Here is a tiny trained network, its code and every weight. The questions are about switching its units off for an input and a target symbol, where a switched-off unit gives its printed mean instead of its output.

import numpy as np


def w(rows, s, z=0):
    codes = np.array(rows[::2]) - 128.0
    scale = np.full(codes.shape[1], s)
    scale[-1] = z or s
    return codes * scale


def f(y):
    return np.maximum(y, 0)


def softmax(a):
    e = np.exp(a - a.max(-1, keepdims=True))
    return e / e.sum(-1, keepdims=True)


def log_softmax(a):
    a = a - a.max(-1, keepdims=True)
    return a - np.log(np.exp(a).sum(-1, keepdims=True))


def net(x, mask):
    ids = ['ΣΦΩβεζλπτ'.index(c) for c in x.split()]
    T = len(ids)
    res = E[ids] + P[:T]
    u = 0
    for l in range(2):
        q, k, v = (res @ M[l].T for M in (Q, K, V))
        z = softmax(np.where(np.tri(T) > 0, q @ k.T / 3**0.5, -1e9)) @ v
        res = res + np.where(mask[u], z, O[l][:, -1]) @ O[l][:, :-1]
        u += 1
        y = f(res @ A[l][:, :-1].T + A[l][:, -1])
        res = res + np.where(mask[u : u + 16], y, B[l][:, -1]) @ B[l][:, :-1]
        u += 16
    return log_softmax(res[-1] @ U[:, :-1].T + U[:, -1])


Q, K, V, O, A, B = {}, {}, {}, {}, {}, {}
E = w([
[114,116,169,188,57],'Σ',
[184,85,210,144,133],'Φ',
[125,136,23,157,226],'Ω',
[172,211,96,185,159],'β',
[120,141,151,107,200],'ε',
[134,141,114,94,150],'ζ',
[232,57,124,75,255],'λ',
[114,198,162,179,90],'π',
[212,135,101,97,159],'τ',
],0.016)
P = w([
[201,62,146,184,165],'0',
[179,137,69,94,59],'1',
[58,170,186,148,141],'2',
[90,31,105,174,224],'3',
[149,117,55,111,1],'4',
[92,173,189,134,144],'5',
[139,120,241,176,168],'6',
[253,191,32,119,45],'7',
[84,152,214,125,140],'8',
[43,80,88,123,225],'9',
],0.0092)
Q[0] = w([
[82,153,130,171,200],'0.h0',
[130,160,255,31,4],'0.h0',
[97,99,94,73,53],'0.h0',
],0.0078)
K[0] = w([
[93,197,8,142,135],'0.h0',
[90,104,192,162,110],'0.h0',
[112,77,109,171,174],'0.h0',
],0.013)
V[0] = w([
[91,84,166,2,128],'0.h0',
[147,206,120,153,237],'0.h0',
[121,10,197,88,184],'0.h0',
],0.007)
O[0] = w([
[206,190,121,143,222,2],'0.h0',
[2,84,124,85,150,216],'0.h0',
[176,165,166,68,143,39],'0.h0',
],0.009,0.0065)
A[0] = w([
[216,168,126,191,145,189],'0.n0',
[76,141,118,160,255,43],'0.n1',
[197,143,55,174,47,132],'0.n2',
[162,115,138,60,91,134],'0.n3',
[209,144,103,147,85,159],'0.n4',
[129,142,114,96,219,63],'0.n5',
[237,172,67,22,30,65],'0.n6',
[142,48,126,161,219,165],'0.n7',
[219,115,81,50,135,77],'0.n8',
[108,38,227,107,212,124],'0.n9',
[167,152,129,98,177,2],'0.n10',
[55,151,125,136,61,154],'0.n11',
[159,99,196,237,34,106],'0.n12',
[71,140,7,212,168,77],'0.n13',
[209,150,47,111,205,108],'0.n14',
[192,95,153,67,53,169],'0.n15',
],0.0074,0.0055)
B[0] = w([
[135,57,143,54,70,157],'0.n0',
[134,180,149,99,156,168],'0.n1',
[83,153,151,118,73,168],'0.n2',
[123,94,122,196,142,144],'0.n3',
[146,171,199,107,84,156],'0.n4',
[89,174,116,140,93,140],'0.n5',
[135,52,87,214,84,157],'0.n6',
[55,139,207,163,171,189],'0.n7',
[144,120,122,70,161,144],'0.n8',
[115,255,140,143,102,195],'0.n9',
[150,71,74,151,180,130],'0.n10',
[142,226,60,140,146,254],'0.n11',
[179,96,151,143,176,213],'0.n12',
[119,96,196,74,188,229],'0.n13',
[86,69,131,176,158,143],'0.n14',
[139,97,244,170,201,164],'0.n15',
],0.0069,0.0081)
Q[1] = w([
[171,2,106,79,193],'1.h0',
[169,200,68,187,100],'1.h0',
[77,209,101,152,178],'1.h0',
],0.009)
K[1] = w([
[112,53,136,118,218],'1.h0',
[161,184,128,250,117],'1.h0',
[174,160,109,179,6],'1.h0',
],0.011)
V[1] = w([
[184,127,70,253,146],'1.h0',
[144,145,117,59,158],'1.h0',
[106,36,80,128,148],'1.h0',
],0.0058)
O[1] = w([
[195,104,189,125,165,145],'1.h0',
[64,170,158,186,254,1],'1.h0',
[68,108,85,100,145,29],'1.h0',
],0.0056,0.0031)
A[1] = w([
[162,164,108,148,151,3],'1.n0',
[139,177,195,211,198,13],'1.n1',
[119,204,76,46,52,56],'1.n2',
[104,248,160,91,99,64],'1.n3',
[85,53,110,86,132,53],'1.n4',
[91,191,151,133,127,161],'1.n5',
[63,133,108,146,189,143],'1.n6',
[140,120,96,181,135,182],'1.n7',
[55,154,103,134,111,165],'1.n8',
[141,107,169,149,77,145],'1.n9',
[116,130,130,64,67,159],'1.n10',
[67,150,125,85,140,192],'1.n11',
[160,102,141,140,146,12],'1.n12',
[98,64,129,90,201,71],'1.n13',
[148,148,155,139,192,153],'1.n14',
[167,97,109,209,100,74],'1.n15',
],0.011,0.0053)
B[1] = w([
[176,102,175,57,75,128],'1.n0',
[109,140,25,170,66,213],'1.n1',
[122,83,47,104,193,162],'1.n2',
[111,92,124,229,190,205],'1.n3',
[181,95,118,254,146,158],'1.n4',
[165,113,79,68,167,239],'1.n5',
[186,205,152,142,127,254],'1.n6',
[116,219,126,106,42,159],'1.n7',
[205,117,129,148,121,250],'1.n8',
[138,142,123,100,191,194],'1.n9',
[112,92,55,128,136,158],'1.n10',
[162,133,92,115,58,243],'1.n11',
[191,200,84,117,125,137],'1.n12',
[85,77,168,124,76,182],'1.n13',
[96,129,94,75,149,182],'1.n14',
[10,97,113,43,111,163],'1.n15',
],0.0078,0.0096)
U = w([
[51,175,158,85,32,211],'Σ',
[182,130,161,56,108,254],'Φ',
[142,114,142,255,47,12],'Ω',
[110,113,36,54,118,92],'β',
[216,230,146,76,93,88],'ε',
[89,156,138,97,141,130],'ζ',
[91,88,156,148,206,208],'λ',
[127,171,112,142,175,30],'π',
[154,136,142,143,126,59],'τ',
],0.0084,0.0035)

Each question gives the input, a string of symbols that net reads in full, and the target symbol t.
The units are the heads (3 rows each of Q, K, V and O) and the neurons (one row each of A and B). Each row of codes is followed by its name. A weight is (code - 128) times the scale printed after its matrix; where a second scale follows, it is the last column's (O, A, B and U).
mask holds one flag per unit, layer by layer, with each layer's heads first. A switched-off unit (its flag False) gives its mean, the last column of its rows in O or B, instead of its output. The means were averaged over made-up inputs and are rounded, as every weight is.
A unit's drop is (log p(t) with every unit on - log p(t) with that unit switched off) / (log p(t) with every unit on - log p(t) with every unit switched off).
The circuit of an input: a set's keep is (log p(t) with only the set's units on - log p(t) with every unit switched off) / (log p(t) with every unit on - log p(t) with every unit switched off). Starting from the 12 units with the biggest drops (on a tie, the unit counted first), units are removed one at a time, each time the one whose removal leaves the highest keep (on an exact tie, the one counted first), for as long as the keep stays at least 0.8.
circuit, biggest first: the units of the circuit, biggest drop first
most important unit: the unit with the biggest drop
top k neurons: the k neurons with the biggest drops, biggest first
k most important neurons of layer l: the k neurons of layer l with the biggest drops, biggest first
drop of u: that unit's drop, to one decimal
input β β τ π λ β β β τ β, target Ω: circuit, biggest first -> 0.h0, 1.n4
input Φ λ Σ β β Ω β ζ π π, target ε: top 2 neurons -> 0.n11, 1.n6
input ε β β β, target Ω: 2 most important neurons of layer 1 -> 1.n4, 1.n13
input ε ε ε Φ, target π: most important neuron of layer 0 -> 0.n9
input β β π β Φ τ λ β π π, target Ω: 4 most important neurons of layer 1 -> 1.n4, 1.n8, 1.n9, 1.n14
input β Σ β Φ λ, target λ: 2 most important neurons of layer 0 -> 0.n11, 0.n14
input β π ε ε π, target β: circuit, biggest first -> 1.n2, 1.n10
input Σ π π Φ ζ, target Φ: top 2 neurons -> 0.n15, 1.n1
input ζ β β β ε β Ω Σ, target Σ: 2 most important neurons of layer 0 -> 0.n12, 0.n15
input β τ τ ε Ω, target Ω: top 3 neurons -> 1.n4, 0.n9, 1.n5
input ζ β β λ Φ, target Φ: top 4 neurons -> 0.n0, 0.n15, 1.n3, 0.n7
input ε ε β β Σ ζ, target β: 3 most important neurons of layer 1 -> 1.n2, 1.n6, 1.n10
input Σ π β β β ζ π π, target β: 3 most important neurons of layer 1 -> 1.n2, 1.n15, 1.n10
input β β ζ, target β: most important unit -> 1.n2
input β λ β Ω ε Σ β β ζ Φ, target Ω: top 2 neurons -> 0.n7, 1.n8
input ε τ β π β Σ Φ Ω, target Ω: top 3 neurons -> 1.n4, 0.n9, 0.n13
input π β τ Φ β π Φ Φ, target Φ: top 2 neurons -> 0.n0, 0.n15
input β ε ε, target π: 2 most important neurons of layer 0 -> 0.n9, 0.n13
input π β π ε π π ε Σ, target Σ: top 2 neurons -> 1.n15, 0.n6
input Σ β λ ε, target Ω: most important neuron of layer 0 -> 0.n7
input β β Σ ζ, target Ω: drop of 0.h0 -> 0.6
input Σ β π Ω Σ β π β π ε, target Ω: drop of 1.n4 -> 0.4
input β Φ π β β, target β: drop of 1.n6 -> 0.2
